M = [144 153 137 147 140 150 143 119 150 137 120 153 115 149]
Report the third entry from the left.
A: 137
Report the 2nd smallest entry.
A: 119
The entry just right of 120: 153
Report the first entry from the left.
A: 144

array([[124, 131, 125, 121, 113, 126, 136, 131, 123, 141],
       [124, 119, 120, 138, 136, 125, 126, 126, 133, 128],
       [127, 121, 129, 127, 123, 128, 140, 125, 149, 129],
       [133, 134, 136, 119, 124, 129, 129, 137, 127, 128],
       [120, 132, 117, 125, 119, 135, 121, 129, 136, 121],
       [124, 139, 107, 133, 135, 137, 122, 126, 126, 130],
       [131, 117, 122, 138, 150, 134, 134, 135, 115, 121],
       [128, 127, 121, 112, 144, 135, 131, 132, 130, 121],
       [118, 133, 122, 134, 133, 119, 144, 128, 129, 121],
       [125, 110, 121, 132, 137, 139, 137, 136, 121, 125],
       [143, 130, 142, 132, 127, 119, 134, 130, 137, 137],
       [127, 125, 115, 115, 139, 136, 118, 117, 126, 125],
       [131, 131, 132, 135, 137, 144, 119, 121, 124, 128],
       [136, 137, 123, 135, 147, 132, 134, 132, 115, 133]])
Indices start at 0.
Give the largest entry.
A: 150
Give the entry in row 0 and column 0.
A: 124
Give the entry at row 1, column 0.
A: 124
The entry just right of the largest entry: 134
The bottom-left entry: 136
Give the top-right entry.
A: 141
The top entry of the column that holds the smallest entry is 125
Give the bottom entry of the column that holds the smallest entry.
A: 123
The entry directly below the smallest entry is 122
Give the entry just right of the smallest entry.
A: 133
Give the bottom-right entry.
A: 133
The entry at row 2, column 0 -> 127
Give the top entry of the column that holds the largest entry.
A: 113
Give the entry in row 1 and column 1.
A: 119
Give the entry just left of the largest entry.
A: 138
Give the entry directly above the smallest entry.
A: 117
Give the entry in row 0 and column 1.
A: 131
The minimum -> 107

[[155 155 155 136 155 155]
 [156 157 156 136 157 157]
 [155 155 155 138 155 155]
 [156 156 155 136 156 156]
 [156 156 155 136 156 156]
 [156 157 156 138 157 156]
 [156 156 156 137 156 156]
 [156 157 156 136 157 157]
 [157 157 157 138 157 157]
 [157 157 157 138 157 157]
 [155 156 155 136 156 155]]
Indices start at 0.
What is the entry in row 0 and column 1? 155
The entry in row 1 and column 2: 156
What is the bottom-left entry? 155
The bottom-right entry: 155
The entry in row 0 and column 2 is 155
The entry at row 1, column 0 is 156
What is the entry in the top-left corner? 155
What is the entry at row 1, column 1? 157
What is the top-right entry? 155
What is the entry at row 2, column 0? 155
What is the entry at row 2, column 1? 155

Questions about the table below.
1) Read off the fourth entry in reading order.
2) Read off the top-left entry.
3) Read off the smallest entry in the first column.
4) Read off the bottom-right entry.
5) Read off the last entry of the largest entry's row.
6) Read off the bottom-left entry.
7) Read off the third entry, reading row by row.
[[148 141 122 116 141 149 137 136]
 [143 149 137 120 141 148 143 127]
 [143 134 144 136 115 108 113 129]
 [136 120 154 129 136 140 148 112]
 [136 123 151 142 120 113 132 109]
 [142 133 123 134 116 109 111 133]
 [137 124 135 138 126 124 142 105]
 [139 129 127 116 133 137 118 150]
 [135 115 113 137 127 125 143 105]
 [146 134 135 128 137 141 148 114]
 [126 157 139 124 123 120 109 147]
 [150 136 129 129 136 139 147 112]]
1) 116
2) 148
3) 126
4) 112
5) 147
6) 150
7) 122
